Here is a tiny trained network, its code and every weight. The questions are about switching its units off for an input and a class, where a switched-off unit gives its printed mean instead of its output.

import numpy as np


def w(rows, s, z=0):
    codes = np.array(rows[::2]) - 128.0
    scale = np.full(codes.shape[1], s)
    scale[-1] = z or s
    return codes * scale


def norm(h):
    return h / np.sqrt((h * h).mean(-1, keepdims=True) + 1e-5)


def f(y):
    return np.maximum(y, 0)


def log_softmax(a):
    a = a - a.max(-1, keepdims=True)
    return a - np.log(np.exp(a).sum(-1, keepdims=True))


def net(x, mask):
    res = np.array(x, float).reshape(1, 3) / 4 @ E
    u = 0
    for l in range(2):
        y = f(norm(res) @ A[l][:, :-1].T + A[l][:, -1])
        res = res + np.where(mask[u : u + 9], y, B[l][:, -1]) @ B[l][:, :-1]
        u += 9
    return log_softmax(norm(res)[-1] @ U[:, :-1].T + U[:, -1])


A, B = {}, {}
E = w([
[1,126,96,10,109],'x0',
[102,200,101,98,192],'x1',
[169,65,189,50,195],'x2',
],0.0074)
A[0] = w([
[86,120,94,133,111,146],'L0N1',
[156,115,153,103,194,136],'L0N2',
[172,168,151,70,143,36],'L0N3',
[97,70,187,130,92,148],'L0N4',
[97,152,137,160,189,5],'L0N5',
[178,126,147,103,119,224],'L0N6',
[126,94,94,50,158,94],'L0N7',
[132,130,137,171,165,99],'L0N8',
[109,104,169,74,252,93],'L0N9',
],0.011,0.003)
B[0] = w([
[110,77,148,94,155,185],'L0N1',
[150,124,30,154,59,211],'L0N2',
[247,139,87,127,117,161],'L0N3',
[71,136,162,149,77,202],'L0N4',
[70,134,75,157,164,145],'L0N5',
[154,149,132,172,93,205],'L0N6',
[133,106,182,170,133,216],'L0N7',
[123,175,159,114,125,171],'L0N8',
[157,109,2,181,96,255],'L0N9',
],0.0083,0.0058)
A[1] = w([
[81,114,89,5,122,247],'L1N1',
[120,244,103,122,215,105],'L1N2',
[151,111,99,133,177,205],'L1N3',
[225,67,218,98,123,197],'L1N4',
[119,186,145,174,139,229],'L1N5',
[80,73,139,132,111,218],'L1N6',
[155,135,153,165,72,137],'L1N7',
[216,71,172,99,186,142],'L1N8',
[70,72,156,64,173,248],'L1N9',
],0.012,0.0012)
B[1] = w([
[251,192,82,76,129,241],'L1N1',
[67,9,165,141,162,205],'L1N2',
[138,32,17,143,87,175],'L1N3',
[63,141,103,180,172,203],'L1N4',
[145,128,127,93,237,206],'L1N5',
[65,140,160,1,65,215],'L1N6',
[106,205,245,81,142,255],'L1N7',
[87,185,120,64,147,161],'L1N8',
[83,207,81,144,177,186],'L1N9',
],0.0071,0.0059)
U = w([
[177,228,231,214,158,142],'0',
[178,67,181,103,122,1],'1',
[88,183,75,31,76,179],'2',
[61,97,230,106,22,158],'3',
[47,70,118,154,218,107],'4',
[249,84,24,180,52,162],'5',
],0.011,0.0068)

Each question gives the input, the list of numbers given to net, and the class t.
The units are the neurons (one row each of A and B). Each row of codes is followed by its name. A weight is (code - 128) times the scale printed after its matrix; where a second scale follows, it is the last column's (A, B and U).
mask holds one flag per neuron, layer by layer. A switched-off neuron (its flag False) gives its mean, the last column of its row in B, instead of its output. The means were averaged over made-up inputs and are rounded, as every weight is.
A unit's drop is (log p(t) with every unit on - log p(t) with that unit switched off) / (log p(t) with every unit on - log p(t) with every unit switched off).
The circuit of an input: a set's keep is (log p(t) with only the set's units on - log p(t) with every unit switched off) / (log p(t) with every unit on - log p(t) with every unit switched off). Starting from the 12 units with the biggest drops (on a tie, the unit counted first), units are removed one at a time, each time the one whose removal leaves the highest keep (on an exact tie, the one counted first), for as long as the keep stays at least 0.8.
units of the circuit, in order: the units of the circuit, biggest drop first
top k neurons: the k neurons with the biggest drops, biggest first
k most important neurons of layer l: the k neurons of layer l with the biggest drops, biggest first
drop when u is switched off: that unit's drop, to one decimal
input [0,3,-1], class 4: units of the circuit, in order : (L1N2 L0N2)
input [2,5,-2], class 4: units of the circuit, in order : (L1N2 L0N2)
input [-7,4,5], class 5: units of the circuit, in order : (L0N2)
input [-5,5,0], class 4: top 2 neurons : (L1N2 L0N9)
input [-8,7,0], class 4: 4 most important neurons of layer 1 : (L1N2 L1N1 L1N5 L1N3)
input [-2,-7,-8], class 3: top 2 neurons : (L1N1 L0N9)
input [-6,8,-1], class 4: top 2 neurons : (L1N2 L0N9)
input [-7,8,-4], class 4: drop when L1N1 is switched off : 0.1
input [1,-2,1], class 3: drop when L0N5 is switched off : 0.0
input [-1,6,-8], class 4: drop when L1N2 is switched off : 0.2
input [-4,4,-8], class 4: 3 most important neurons of layer 1 : (L1N2 L1N1 L1N5)
